Below is a small trained network, with its code and all its weights. Each question gives an input and a target symbol and asks what happens when units are switched off, that is, made to give their printed mean instead of their output.

import numpy as np


def w(rows, s, z=0):
    codes = np.array(rows[::2]) - 128.0
    scale = np.full(codes.shape[1], s)
    scale[-1] = z or s
    return codes * scale


def f(y):
    return np.maximum(y, 0)


def softmax(a):
    e = np.exp(a - a.max(-1, keepdims=True))
    return e / e.sum(-1, keepdims=True)


def log_softmax(a):
    a = a - a.max(-1, keepdims=True)
    return a - np.log(np.exp(a).sum(-1, keepdims=True))


def net(x, mask):
    ids = ['δεζλπτφ'.index(c) for c in x.split()]
    T = len(ids)
    res = E[ids] + P[:T]
    u = 0
    for l in range(2):
        r = res
        for j in range(3):
            rows = slice(2 * j, 2 * j + 2)
            q, k, v = (r @ M[l][rows].T for M in (Q, K, V))
            z = softmax(np.where(np.tri(T) > 0, q @ k.T / 2**0.5, -1e9)) @ v
            o = O[l][rows]
            res = res + np.where(mask[u + j], z, o[:, -1]) @ o[:, :-1]
        u += 3
        y = f(res @ A[l][:, :-1].T + A[l][:, -1])
        res = res + np.where(mask[u : u + 4], y, B[l][:, -1]) @ B[l][:, :-1]
        u += 4
    return log_softmax(res[-1] @ U[:, :-1].T + U[:, -1])


Q, K, V, O, A, B = {}, {}, {}, {}, {}, {}
E = w([
[164,113,151,217],'δ',
[205,66,122,153],'ε',
[122,35,35,199],'ζ',
[200,113,192,97],'λ',
[103,127,122,8],'π',
[123,150,90,234],'τ',
[77,214,178,105],'φ',
],0.017)
P = w([
[175,97,154,57],'0',
[88,151,133,65],'1',
[72,75,122,66],'2',
[1,82,123,121],'3',
[53,49,153,124],'4',
[108,90,163,129],'5',
[155,102,154,114],'6',
[180,118,162,114],'7',
[102,76,157,135],'8',
[129,81,170,144],'9',
[87,51,181,163],'10',
[108,71,159,165],'11',
[191,88,169,164],'12',
[134,92,138,167],'13',
],0.007)
Q[0] = w([
[81,115,95,148],'0.h0',
[125,96,86,163],'0.h0',
[72,110,80,244],'0.h1',
[68,66,81,112],'0.h1',
[92,172,143,123],'0.h2',
[81,131,118,97],'0.h2',
],0.011)
K[0] = w([
[101,154,104,73],'0.h0',
[179,144,66,214],'0.h0',
[84,255,76,171],'0.h1',
[37,67,93,122],'0.h1',
[159,93,88,68],'0.h2',
[115,29,138,161],'0.h2',
],0.0087)
V[0] = w([
[88,175,161,120],'0.h0',
[145,61,104,75],'0.h0',
[61,127,110,139],'0.h1',
[1,61,43,140],'0.h1',
[68,166,144,139],'0.h2',
[220,129,118,79],'0.h2',
],0.0077)
O[0] = w([
[155,122,114,148,7],'0.h0',
[124,219,125,131,193],'0.h0',
[153,93,117,151,143],'0.h1',
[173,158,115,100,194],'0.h1',
[97,107,59,151,103],'0.h2',
[254,150,87,190,72],'0.h2',
],0.0095,0.0016)
A[0] = w([
[249,102,255,124,253],'0.n0',
[179,79,155,67,69],'0.n1',
[111,217,64,175,54],'0.n2',
[201,103,116,193,76],'0.n3',
],0.0072,0.0026)
B[0] = w([
[14,67,124,122,254],'0.n0',
[159,15,82,30,164],'0.n1',
[98,81,254,164,144],'0.n2',
[87,203,20,192,196],'0.n3',
],0.0082,0.0061)
Q[1] = w([
[98,73,160,1],'1.h0',
[53,218,172,118],'1.h0',
[142,96,221,192],'1.h1',
[49,158,90,30],'1.h1',
[136,237,107,119],'1.h2',
[219,156,85,141],'1.h2',
],0.0065)
K[1] = w([
[125,130,126,135],'1.h0',
[175,106,117,135],'1.h0',
[75,115,56,140],'1.h1',
[57,157,201,6],'1.h1',
[102,89,120,120],'1.h2',
[176,98,106,159],'1.h2',
],0.013)
V[1] = w([
[167,244,120,247],'1.h0',
[167,116,39,105],'1.h0',
[135,168,224,50],'1.h1',
[171,197,185,81],'1.h1',
[228,98,86,104],'1.h2',
[180,84,171,129],'1.h2',
],0.011)
O[1] = w([
[56,153,1,100,17],'1.h0',
[135,60,175,70,114],'1.h0',
[122,127,188,244,42],'1.h1',
[113,134,24,148,1],'1.h1',
[198,121,133,74,43],'1.h2',
[168,163,131,80,95],'1.h2',
],0.0085,0.0077)
A[1] = w([
[94,127,127,1,160],'1.n0',
[190,91,222,200,114],'1.n1',
[115,33,63,103,255],'1.n2',
[167,111,65,90,201],'1.n3',
],0.008,0.0032)
B[1] = w([
[75,254,94,98,173],'1.n0',
[149,96,65,101,255],'1.n1',
[14,181,122,168,216],'1.n2',
[52,40,26,215,145],'1.n3',
],0.0085,0.0084)
U = w([
[210,157,109,162,96],'δ',
[148,190,137,36,35],'ε',
[160,175,41,117,177],'ζ',
[201,85,109,100,138],'λ',
[198,84,68,149,135],'π',
[137,110,73,147,4],'τ',
[164,199,148,254,233],'φ',
],0.0075,0.0035)

Each question gives the input, a string of symbols that net reads in full, and the target symbol t.
The units are the heads (2 rows each of Q, K, V and O) and the neurons (one row each of A and B). Each row of codes is followed by its name. A weight is (code - 128) times the scale printed after its matrix; where a second scale follows, it is the last column's (O, A, B and U).
mask holds one flag per unit, layer by layer, with each layer's heads first. A switched-off unit (its flag False) gives its mean, the last column of its rows in O or B, instead of its output. The means were averaged over made-up inputs and are rounded, as every weight is.
A unit's drop is (log p(t) with every unit on - log p(t) with that unit switched off) / (log p(t) with every unit on - log p(t) with every unit switched off).
The circuit of an input: a set's keep is (log p(t) with only the set's units on - log p(t) with every unit switched off) / (log p(t) with every unit on - log p(t) with every unit switched off). Starting from the 12 units with the biggest drops (on a tie, the unit counted first), units are removed one at a time, each time the one whose removal leaves the highest keep (on an exact tie, the one counted first), for as long as the keep stays at least 0.8.
units of the circuit, in order: the units of the circuit, biggest drop first
unit that matters most: the unit with the biggest drop
k most important neurons: the k neurons with the biggest drops, biggest first
k most important neurons of layer l: the k neurons of layer l with the biggest drops, biggest first
heads that matter: for each layer, one digit per head in row order, 1 if its drop is at least 0.15 and else 0, layers parted by /
drop of u: that unit's drop, to one decimal
input δ ζ δ ζ, target ζ: heads that matter	010 / 110
input λ ζ λ ζ, target λ: most important neuron of layer 0	(0.n0)
input δ λ ε ε δ φ ζ, target φ: 2 most important neurons of layer 1	(1.n1, 1.n2)
input τ ζ ζ π π δ, target λ: heads that matter	001 / 100
input λ φ λ, target φ: heads that matter	010 / 011
input τ π π τ δ δ τ ε, target τ: 2 most important neurons of layer 1	(1.n2, 1.n3)
input δ ζ ζ δ ε, target ζ: 3 most important neurons	(1.n0, 0.n1, 1.n3)
input τ δ π ε φ, target φ: heads that matter	000 / 010
input φ π λ, target π: heads that matter	000 / 110
input δ ε ε, target ε: heads that matter	001 / 010
input π τ π, target ζ: 2 most important neurons	(0.n0, 1.n0)
input ε π λ, target π: units of the circuit, in order	(1.h1, 1.n1, 1.h0)
input φ φ ζ ε π τ, target λ: 2 most important neurons	(0.n3, 1.n2)
input τ τ τ, target ζ: unit that matters most	1.h0
input π τ τ φ φ δ δ τ ζ ζ ζ τ, target ε: heads that matter	000 / 010
input τ τ π, target ζ: 2 most important neurons	(0.n0, 0.n1)
input π π φ, target φ: heads that matter	100 / 010
input π π τ ζ ε δ φ δ ζ δ ζ ζ τ, target ε: 2 most important neurons	(0.n2, 1.n0)
input δ ε ζ, target ζ: 3 most important neurons	(1.n0, 0.n3, 1.n3)
input δ φ δ δ π, target φ: units of the circuit, in order	(1.h1)
input τ τ φ λ ζ δ, target ε: drop of 0.n3	-0.1
input τ φ δ ε φ π π π τ, target λ: drop of 0.h0	0.2
input ε δ τ ζ δ, target ε: drop of 0.h0	-0.1
